Here is a tiny trained network, its code and every weight. The questions are about switching its units off for an input and a class, where a switched-off unit gives its printed mean instead of its output.

import numpy as np


def w(rows, s, z=0):
    codes = np.array(rows[::2]) - 128.0
    scale = np.full(codes.shape[1], s)
    scale[-1] = z or s
    return codes * scale


def norm(h):
    return h / np.sqrt((h * h).mean(-1, keepdims=True) + 1e-5)


def f(y):
    return y / 2 * (1 + np.tanh(0.7978845608 * (y + 0.044715 * y**3)))


def log_softmax(a):
    a = a - a.max(-1, keepdims=True)
    return a - np.log(np.exp(a).sum(-1, keepdims=True))


def net(x, mask):
    res = np.array(x, float).reshape(1, 7) / 4 @ E
    u = 0
    for l in range(2):
        y = f(norm(res) @ A[l][:, :-1].T + A[l][:, -1])
        res = res + np.where(mask[u : u + 3], y, B[l][:, -1]) @ B[l][:, :-1]
        u += 3
    return log_softmax(norm(res)[-1] @ U[:, :-1].T + U[:, -1])


A, B = {}, {}
E = w([
[111,3,95,202],'x0',
[106,220,4,214],'x1',
[115,134,140,139],'x2',
[134,129,132,133],'x3',
[126,134,142,141],'x4',
[111,140,149,149],'x5',
[124,132,137,136],'x6',
],0.0059)
A[0] = w([
[83,127,116,95,32],'L0N0',
[179,156,146,132,7],'L0N1',
[161,27,127,254,111],'L0N2',
],0.009,0.0021)
B[0] = w([
[88,162,144,83,115],'L0N0',
[54,254,85,101,119],'L0N1',
[35,79,66,76,255],'L0N2',
],0.0072,0.006)
A[1] = w([
[162,64,236,123,72],'L1N0',
[140,185,25,240,57],'L1N1',
[150,254,174,83,254],'L1N2',
],0.0096,0.0018)
B[1] = w([
[209,240,172,164,187],'L1N0',
[201,197,200,88,214],'L1N1',
[56,7,74,159,254],'L1N2',
],0.013,0.0065)
U = w([
[91,67,69,170,250],'0',
[252,201,166,166,6],'1',
],0.015,0.00011)

Each question gives the input, the list of numbers given to net, and the class t.
The units are the neurons (one row each of A and B). Each row of codes is followed by its name. A weight is (code - 128) times the scale printed after its matrix; where a second scale follows, it is the last column's (A, B and U).
mask holds one flag per neuron, layer by layer. A switched-off neuron (its flag False) gives its mean, the last column of its row in B, instead of its output. The means were averaged over made-up inputs and are rounded, as every weight is.
A unit's drop is (log p(t) with every unit on - log p(t) with that unit switched off) / (log p(t) with every unit on - log p(t) with every unit switched off).
unit that matters most: the unit with the biggest drop
k most important neurons: the k neurons with the biggest drops, biggest first
drop when u is switched off: that unit's drop, to one decimal
input [-2,-5,0,-6,6,-4,1], class 1: unit that matters most -> L1N0
input [-7,7,3,8,6,-1,-3], class 0: 3 most important neurons -> (L1N2; L1N0; L0N1)
input [-6,-5,-7,-2,2,-8,6], class 0: 2 most important neurons -> (L1N2; L1N1)
input [2,-4,-8,-2,-1,8,4], class 1: 2 most important neurons -> (L1N2; L1N0)
input [5,8,-8,-2,7,8,-8], class 1: 2 most important neurons -> (L1N1; L1N2)
input [-4,-4,6,2,4,-3,1], class 0: 2 most important neurons -> (L1N2; L1N1)
input [-7,6,1,2,-4,3,-8], class 0: 2 most important neurons -> (L1N2; L1N0)
input [-5,4,0,6,0,2,-1], class 0: drop when L1N2 is switched off -> 5.6
input [-1,7,8,-1,-1,-1,-5], class 1: drop when L1N1 is switched off -> 0.3
input [-1,3,-7,2,-5,3,-1], class 1: drop when L1N1 is switched off -> 1.1
input [-7,4,0,8,-1,5,-1], class 0: drop when L1N2 is switched off -> 2.0
